Here is a tiny trained network, its code and every weight. The questions are about switching its units off for an input and a target symbol, where a switched-off unit gives its printed mean instead of its output.

import numpy as np


def w(rows, s, z=0):
    codes = np.array(rows[::2]) - 128.0
    scale = np.full(codes.shape[1], s)
    scale[-1] = z or s
    return codes * scale


def norm(h):
    return h / np.sqrt((h * h).mean(-1, keepdims=True) + 1e-5)


def f(y):
    return np.maximum(y, 0)


def softmax(a):
    e = np.exp(a - a.max(-1, keepdims=True))
    return e / e.sum(-1, keepdims=True)


def log_softmax(a):
    a = a - a.max(-1, keepdims=True)
    return a - np.log(np.exp(a).sum(-1, keepdims=True))


def net(x, mask):
    ids = ['ΔΛΞΠΦΩβεζημστψ'.index(c) for c in x.split()]
    T = len(ids)
    res = E[ids] + P[:T]
    r = norm(res)
    for j in range(2):
        rows = slice(3 * j, 3 * j + 3)
        q, k, v = (r @ M[0][rows].T for M in (Q, K, V))
        z = softmax(np.where(np.tri(T) > 0, q @ k.T / 3**0.5, -1e9)) @ v
        o = O[0][rows]
        res = res + np.where(mask[j], z, o[:, -1]) @ o[:, :-1]
    y = f(norm(res) @ A[0][:, :-1].T + A[0][:, -1])
    res = res + np.where(mask[2:18], y, B[0][:, -1]) @ B[0][:, :-1]
    return log_softmax(norm(res)[-1] @ U[:, :-1].T + U[:, -1])


Q, K, V, O, A, B = {}, {}, {}, {}, {}, {}
E = w([
[74,204,113,124],'Δ',
[64,121,156,80],'Λ',
[117,117,96,173],'Ξ',
[147,172,111,138],'Π',
[158,93,226,155],'Φ',
[136,177,124,135],'Ω',
[84,156,148,140],'β',
[125,68,116,65],'ε',
[139,183,127,132],'ζ',
[127,249,81,87],'η',
[177,145,102,141],'μ',
[143,182,123,135],'σ',
[122,205,81,160],'τ',
[131,173,122,140],'ψ',
],0.02)
P = w([
[98,208,179,3],'0',
[88,232,157,59],'1',
[87,230,145,85],'2',
[93,223,129,106],'3',
[100,219,120,124],'4',
[103,218,110,139],'5',
[106,213,99,154],'6',
[112,212,92,168],'7',
[111,207,83,179],'8',
[112,209,79,186],'9',
[111,210,75,193],'10',
],0.0052)
Q[0] = w([
[126,141,148,73],'head 0',
[51,126,176,48],'head 0',
[117,39,104,74],'head 0',
[77,101,166,129],'head 1',
[169,29,178,144],'head 1',
[124,123,1,136],'head 1',
],0.0099)
K[0] = w([
[138,147,212,82],'head 0',
[80,133,247,141],'head 0',
[139,23,180,125],'head 0',
[90,92,134,123],'head 1',
[118,139,2,85],'head 1',
[187,114,152,173],'head 1',
],0.011)
V[0] = w([
[93,108,115,168],'head 0',
[179,165,165,164],'head 0',
[124,133,75,111],'head 0',
[159,136,1,133],'head 1',
[167,108,151,188],'head 1',
[103,135,96,66],'head 1',
],0.011)
O[0] = w([
[71,195,155,90,100],'head 0',
[253,160,193,57,214],'head 0',
[108,130,30,63,188],'head 0',
[86,225,190,63,4],'head 1',
[131,57,209,168,56],'head 1',
[148,162,52,31,142],'head 1',
],0.0051,0.0035)
A[0] = w([
[182,152,146,105,122],'neuron 0',
[79,50,91,95,40],'neuron 1',
[167,141,161,84,125],'neuron 2',
[80,58,203,59,3],'neuron 3',
[63,144,121,148,100],'neuron 4',
[152,121,56,135,72],'neuron 5',
[120,33,115,153,106],'neuron 6',
[99,147,78,10,105],'neuron 7',
[171,137,216,146,109],'neuron 8',
[184,56,186,137,124],'neuron 9',
[83,73,116,102,90],'neuron 10',
[158,165,122,89,163],'neuron 11',
[152,107,98,180,125],'neuron 12',
[154,67,175,171,130],'neuron 13',
[118,150,68,86,74],'neuron 14',
[156,142,75,115,81],'neuron 15',
],0.014,0.0058)
B[0] = w([
[106,114,93,177,182],'neuron 0',
[112,124,77,197,146],'neuron 1',
[120,66,68,142,166],'neuron 2',
[218,132,208,36,145],'neuron 3',
[178,55,90,136,189],'neuron 4',
[95,135,191,68,168],'neuron 5',
[107,162,182,152,149],'neuron 6',
[136,160,189,121,255],'neuron 7',
[74,118,93,191,158],'neuron 8',
[9,83,115,151,161],'neuron 9',
[155,132,66,170,145],'neuron 10',
[107,93,150,113,229],'neuron 11',
[177,118,177,110,180],'neuron 12',
[101,150,221,158,168],'neuron 13',
[107,154,145,138,209],'neuron 14',
[88,146,169,126,179],'neuron 15',
],0.011,0.0074)
U = w([
[100,168,163,86,243],'Δ',
[127,112,84,112,12],'Λ',
[202,94,152,97,142],'Ξ',
[61,54,135,174,74],'Π',
[131,114,97,112,12],'Φ',
[170,91,82,156,204],'Ω',
[61,177,73,193,66],'β',
[216,140,131,163,94],'ε',
[138,110,105,110,14],'ζ',
[130,110,90,110,1],'η',
[126,54,139,88,143],'μ',
[130,158,7,181,142],'σ',
[123,109,88,113,11],'τ',
[123,112,92,115,3],'ψ',
],0.019,0.0054)

Each question gives the input, a string of symbols that net reads in full, and the target symbol t.
The units are the heads (3 rows each of Q, K, V and O) and the neurons (one row each of A and B). Each row of codes is followed by its name. A weight is (code - 128) times the scale printed after its matrix; where a second scale follows, it is the last column's (O, A, B and U).
mask holds one flag per unit, heads first, then neurons. A switched-off unit (its flag False) gives its mean, the last column of its rows in O or B, instead of its output. The means were averaged over made-up inputs and are rounded, as every weight is.
A unit's drop is (log p(t) with every unit on - log p(t) with that unit switched off) / (log p(t) with every unit on - log p(t) with every unit switched off).
The circuit of an input: a set's keep is (log p(t) with only the set's units on - log p(t) with every unit switched off) / (log p(t) with every unit on - log p(t) with every unit switched off). Starting from the 12 units with the biggest drops (on a tie, the unit counted first), units are removed one at a time, each time the one whose removal leaves the highest keep (on an exact tie, the one counted first), for as long as the keep stays at least 0.8.
units of the circuit, in order: the units of the circuit, biggest drop first
most important unit: the unit with the biggest drop
top k neurons: the k neurons with the biggest drops, biggest first
heads that matter: for each layer, one digit per head in row order, 1 if its drop is at least 0.15 and else 0, layers parted by /
input τ Φ ψ ψ, target Π: most important unit => head 1
input μ τ Δ Π Ξ Λ β β μ β Λ, target β: units of the circuit, in order => (neuron 1; neuron 10; neuron 11)
input ζ ε β μ μ, target β: top 2 neurons => (neuron 0; neuron 4)
input ψ ζ σ Ω ζ, target β: heads that matter => 10
input Λ Λ σ σ τ Ξ β Λ, target σ: top 2 neurons => (neuron 10; neuron 1)
input Δ Φ τ Ξ β β ζ τ σ, target ε: units of the circuit, in order => (head 1; neuron 12)
input β μ β μ, target β: top 3 neurons => (neuron 0; neuron 12; neuron 4)
input Δ β Δ Δ β τ ψ Λ μ μ μ, target σ: top 2 neurons => (neuron 0; neuron 7)
input β μ ψ Ξ, target Δ: heads that matter => 00
input ζ Φ ζ ε Ξ β Ξ Δ, target Ω: heads that matter => 01
input Ξ Ξ Φ Δ, target Ω: heads that matter => 01
input ζ η Π Λ β β, target β: units of the circuit, in order => (head 1; neuron 5; neuron 13)
input τ ζ μ β τ ε μ Φ β μ Ω, target Π: heads that matter => 01
input τ η ψ Ξ Ω τ ε, target Δ: top 3 neurons => (neuron 7; neuron 3; neuron 0)
input Λ Ξ Ξ Δ Π ζ η Π Λ τ Ξ, target σ: top 3 neurons => (neuron 7; neuron 13; neuron 4)
input ε β σ τ Λ Ξ, target Δ: units of the circuit, in order => (neuron 5; head 1)
input σ Ξ β β Λ Δ β τ Ξ η μ, target Δ: heads that matter => 00
input β σ Λ Δ Φ μ, target Π: heads that matter => 01
input Ξ Ξ Π Λ Λ Π β τ Λ, target σ: heads that matter => 10
input β η μ Δ β Δ η Δ Π, target Δ: units of the circuit, in order => (neuron 5)
input Ξ τ μ τ Π ε ε, target β: top 3 neurons => (neuron 1; neuron 10; neuron 12)
input β β σ Λ β τ Δ Λ, target β: top 3 neurons => (neuron 1; neuron 7; neuron 10)
input μ ζ μ β σ β μ, target σ: top 3 neurons => (neuron 0; neuron 2; neuron 7)
